Here is a tiny trained network, its code and every weight. The questions are about switching its units off for an input and a class, where a switched-off unit gives its printed mean instead of its output.

import numpy as np


def w(rows, s, z=0):
    codes = np.array(rows[::2]) - 128.0
    scale = np.full(codes.shape[1], s)
    scale[-1] = z or s
    return codes * scale


def f(y):
    return np.maximum(y, 0)


def log_softmax(a):
    a = a - a.max(-1, keepdims=True)
    return a - np.log(np.exp(a).sum(-1, keepdims=True))


def net(x, mask):
    res = np.array(x, float).reshape(1, 5) / 4 @ E
    y = f(res @ A[0][:, :-1].T + A[0][:, -1])
    res = res + np.where(mask, y, B[0][:, -1]) @ B[0][:, :-1]
    return log_softmax(res[-1] @ U[:, :-1].T + U[:, -1])


A, B = {}, {}
E = w([
[249,116,154,116,105,94,148],'x0',
[104,137,196,67,169,22,95],'x1',
[136,131,143,143,155,134,136],'x2',
[101,230,168,129,67,118,173],'x3',
[127,129,126,107,117,139,122],'x4',
],0.017)
A[0] = w([
[88,109,64,180,139,193,96,253],'n1',
[133,160,130,157,78,186,212,165],'n2',
[22,90,102,118,184,148,114,227],'n3',
[119,81,90,146,173,162,102,195],'n4',
[123,73,136,129,172,114,34,151],'n5',
[140,134,65,161,113,171,108,234],'n6',
[74,198,119,131,138,144,115,127],'n7',
[9,201,139,143,124,147,137,227],'n8',
[152,176,64,165,84,155,198,181],'n9',
[172,82,75,148,120,179,188,173],'n10',
[89,148,82,152,144,184,153,143],'n11',
[141,22,96,112,142,164,154,191],'n12',
[213,75,128,104,192,50,85,195],'n13',
[148,197,193,106,80,84,200,89],'n14',
],0.014,0.0055)
B[0] = w([
[58,97,186,169,110,157,185,250],'n1',
[131,165,82,202,126,182,48,224],'n2',
[11,104,56,60,170,172,157,253],'n3',
[113,114,156,82,105,127,196,218],'n4',
[139,97,58,64,122,198,103,223],'n5',
[117,129,184,170,48,141,157,217],'n6',
[136,153,149,142,159,65,51,187],'n7',
[99,132,215,147,216,94,64,246],'n8',
[128,117,89,176,146,219,109,231],'n9',
[187,164,133,199,118,63,192,230],'n10',
[104,115,200,152,102,158,117,204],'n11',
[151,85,157,185,78,36,176,224],'n12',
[160,92,138,63,104,139,103,246],'n13',
[75,203,164,124,127,205,224,223],'n14',
],0.011,0.021)
U = w([
[46,148,180,102,83,171,246,202],'0',
[91,102,158,189,127,166,44,5],'1',
[62,71,18,67,175,200,106,254],'2',
[88,212,154,75,182,48,95,96],'3',
[228,92,124,163,62,84,187,68],'4',
[178,204,55,148,108,227,138,104],'5',
[221,73,119,46,96,138,68,67],'6',
],0.011,0.0016)

Each question gives the input, the list of numbers given to net, and the class t.
The units are the neurons (one row each of A and B). Each row of codes is followed by its name. A weight is (code - 128) times the scale printed after its matrix; where a second scale follows, it is the last column's (A, B and U).
mask holds one flag per neuron, in row order. A switched-off neuron (its flag False) gives its mean, the last column of its row in B, instead of its output. The means were averaged over made-up inputs and are rounded, as every weight is.
A unit's drop is (log p(t) with every unit on - log p(t) with that unit switched off) / (log p(t) with every unit on - log p(t) with every unit switched off).
The circuit of an input: a set's keep is (log p(t) with only the set's units on - log p(t) with every unit switched off) / (log p(t) with every unit on - log p(t) with every unit switched off). Starting from the 12 units with the biggest drops (on a tie, the unit counted first), units are removed one at a time, each time the one whose removal leaves the highest keep (on an exact tie, the one counted first), for as long as the keep stays at least 0.8.
circuit, biggest first: the units of the circuit, biggest drop first
top k neurons: the k neurons with the biggest drops, biggest first
drop when u is switched off: that unit's drop, to one decimal
input [1,7,-3,-4,-5], class 6: circuit, biggest first => [n13]
input [1,-4,5,-2,-5], class 4: circuit, biggest first => [n3 n10]
input [0,8,-6,7,-4], class 3: top 2 neurons => [n8 n1]
input [8,1,-6,0,-2], class 6: circuit, biggest first => [n1 n13]
input [7,0,5,8,-3], class 5: top 2 neurons => [n2 n1]
input [6,1,0,-7,-5], class 6: top 2 neurons => [n13 n5]
input [4,-5,-3,1,-8], class 5: top 2 neurons => [n9 n2]
input [-1,0,-5,8,-2], class 1: top 2 neurons => [n8 n2]
input [1,-8,8,4,-8], class 5: drop when n2 is switched off => 0.2
input [-7,6,5,2,8], class 3: drop when n8 is switched off => 0.3
input [8,1,-4,-6,6], class 6: drop when n13 is switched off => 1.3
